Here is a tiny trained network, its code and every weight. The questions are about switching its units off for an input and a class, where a switched-off unit gives its printed mean instead of its output.

import numpy as np


def w(rows, s, z=0):
    codes = np.array(rows[::2]) - 128.0
    scale = np.full(codes.shape[1], s)
    scale[-1] = z or s
    return codes * scale


def norm(h):
    return h / np.sqrt((h * h).mean(-1, keepdims=True) + 1e-5)


def f(y):
    return y / 2 * (1 + np.tanh(0.7978845608 * (y + 0.044715 * y**3)))


def log_softmax(a):
    a = a - a.max(-1, keepdims=True)
    return a - np.log(np.exp(a).sum(-1, keepdims=True))


def net(x, mask):
    res = np.array(x, float).reshape(1, 7) / 4 @ E
    u = 0
    for l in range(2):
        y = f(norm(res) @ A[l][:, :-1].T + A[l][:, -1])
        res = res + np.where(mask[u : u + 6], y, B[l][:, -1]) @ B[l][:, :-1]
        u += 6
    return log_softmax(norm(res)[-1] @ U[:, :-1].T + U[:, -1])


A, B = {}, {}
E = w([
[125,133,126,131,130,135,111,121,129,106,121],'x0',
[159,91,2,176,175,114,147,133,79,130,52],'x1',
[132,113,149,131,141,111,133,122,119,123,125],'x2',
[230,151,146,96,46,70,67,108,55,142,98],'x3',
[130,132,131,122,130,131,137,121,128,134,123],'x4',
[53,141,92,67,168,17,109,72,188,169,94],'x5',
[125,128,128,121,126,132,130,131,122,127,124],'x6',
],0.012)
A[0] = w([
[81,122,97,150,254,156,155,146,84,162,88,59],'L0N0',
[228,138,116,128,108,121,84,132,91,151,90,96],'L0N1',
[144,154,112,77,49,31,102,73,112,128,98,12],'L0N2',
[95,100,37,153,149,70,138,136,112,131,51,1],'L0N3',
[201,119,51,224,168,159,197,168,85,107,37,68],'L0N4',
[88,86,176,169,130,209,166,140,140,112,146,147],'L0N5',
],0.008,0.0073)
B[0] = w([
[95,140,93,134,160,148,137,124,109,129,191,191],'L0N0',
[147,116,132,122,46,56,153,126,93,114,81,203],'L0N1',
[138,197,182,143,205,158,84,183,149,204,141,189],'L0N2',
[123,216,110,145,130,104,219,79,143,76,122,183],'L0N3',
[80,51,143,109,130,164,8,154,104,165,160,254],'L0N4',
[169,192,132,163,175,141,150,195,176,145,66,210],'L0N5',
],0.013,0.0073)
A[1] = w([
[36,126,113,118,175,112,157,95,206,130,128,46],'L1N0',
[148,116,68,150,118,89,88,100,64,144,42,32],'L1N1',
[192,131,9,143,183,65,146,98,103,142,47,83],'L1N2',
[184,166,179,140,124,162,153,150,126,42,80,79],'L1N3',
[211,174,163,120,41,100,162,135,87,100,113,3],'L1N4',
[127,142,109,140,129,130,133,186,135,111,79,89],'L1N5',
],0.011,0.0049)
B[1] = w([
[176,49,140,72,21,92,133,79,107,78,91,254],'L1N0',
[202,147,215,172,42,112,201,166,118,176,89,193],'L1N1',
[114,218,85,216,200,193,200,182,124,121,78,196],'L1N2',
[170,152,117,131,152,117,207,67,155,169,142,192],'L1N3',
[53,72,42,97,190,185,113,61,181,44,245,214],'L1N4',
[148,128,223,78,151,70,133,125,99,120,158,146],'L1N5',
],0.011,0.0075)
U = w([
[165,237,178,176,173,137,185,190,162,176,74,253],'0',
[171,111,133,93,124,164,114,67,142,97,247,108],'1',
[113,67,177,29,78,75,145,85,198,95,71,77],'2',
[111,197,190,64,155,45,1,92,128,223,136,105],'3',
[68,46,92,166,197,213,73,218,112,145,154,115],'4',
[193,82,120,172,32,116,111,157,39,137,123,92],'5',
[37,106,4,137,159,102,178,71,97,90,76,62],'6',
],0.02,0.0055)

Each question gives the input, the list of numbers given to net, and the class t.
The units are the neurons (one row each of A and B). Each row of codes is followed by its name. A weight is (code - 128) times the scale printed after its matrix; where a second scale follows, it is the last column's (A, B and U).
mask holds one flag per neuron, layer by layer. A switched-off neuron (its flag False) gives its mean, the last column of its row in B, instead of its output. The means were averaged over made-up inputs and are rounded, as every weight is.
A unit's drop is (log p(t) with every unit on - log p(t) with that unit switched off) / (log p(t) with every unit on - log p(t) with every unit switched off).
The circuit of an input: a set's keep is (log p(t) with only the set's units on - log p(t) with every unit switched off) / (log p(t) with every unit on - log p(t) with every unit switched off). Starting from all 12 units, units are removed one at a time, each time the one whose removal leaves the highest keep (on an exact tie, the one counted first), for as long as the keep stays at least 0.8.
circuit, biggest first: the units of the circuit, biggest drop first
top k neurons: the k neurons with the biggest drops, biggest first
k most important neurons of layer l: the k neurons of layer l with the biggest drops, biggest first
drop of u: that unit's drop, to one decimal
input [-3,1,-8,0,-5,-6,6], class 4: circuit, biggest first => (L0N4)
input [-1,-8,-5,-4,8,1,4], class 2: top 4 neurons => (L1N0 L0N2 L1N2 L1N1)
input [-2,0,-4,1,6,1,4], class 3: top 4 neurons => (L0N2 L1N2 L0N5 L1N1)
input [5,-4,-3,-1,-1,7,-2], class 2: top 2 neurons => (L1N0 L0N4)
input [-2,7,3,1,5,5,7], class 0: top 3 neurons => (L1N2 L1N1 L1N4)
input [-1,-7,0,5,-5,0,-2], class 1: top 2 neurons => (L0N4 L1N4)
input [-5,6,-3,2,-1,1,4], class 0: top 2 neurons => (L0N3 L1N2)
input [6,0,-5,1,1,-2,1], class 1: circuit, biggest first => (L1N4 L0N1)
input [-2,0,5,7,8,0,2], class 1: top 4 neurons => (L1N4 L0N4 L0N5 L0N1)
input [0,-2,-1,0,-8,0,3], class 0: top 2 neurons => (L0N1 L0N4)
input [-5,-1,6,6,-1,0,0], class 1: top 2 neurons => (L1N4 L0N4)
input [-1,1,5,7,6,5,-8], class 0: top 2 neurons => (L0N4 L1N2)
input [-7,0,2,-8,5,3,-2], class 2: 3 most important neurons of layer 1 => (L1N0 L1N2 L1N4)
input [8,-8,3,-6,-5,2,-2], class 2: circuit, biggest first => (L1N0)
input [-3,-3,-1,-5,5,-4,4], class 0: drop of L0N5 => 0.0
input [1,-3,2,3,-1,-7,5], class 1: drop of L1N4 => 0.6
input [6,0,1,4,2,-6,-6], class 1: drop of L1N4 => 1.5
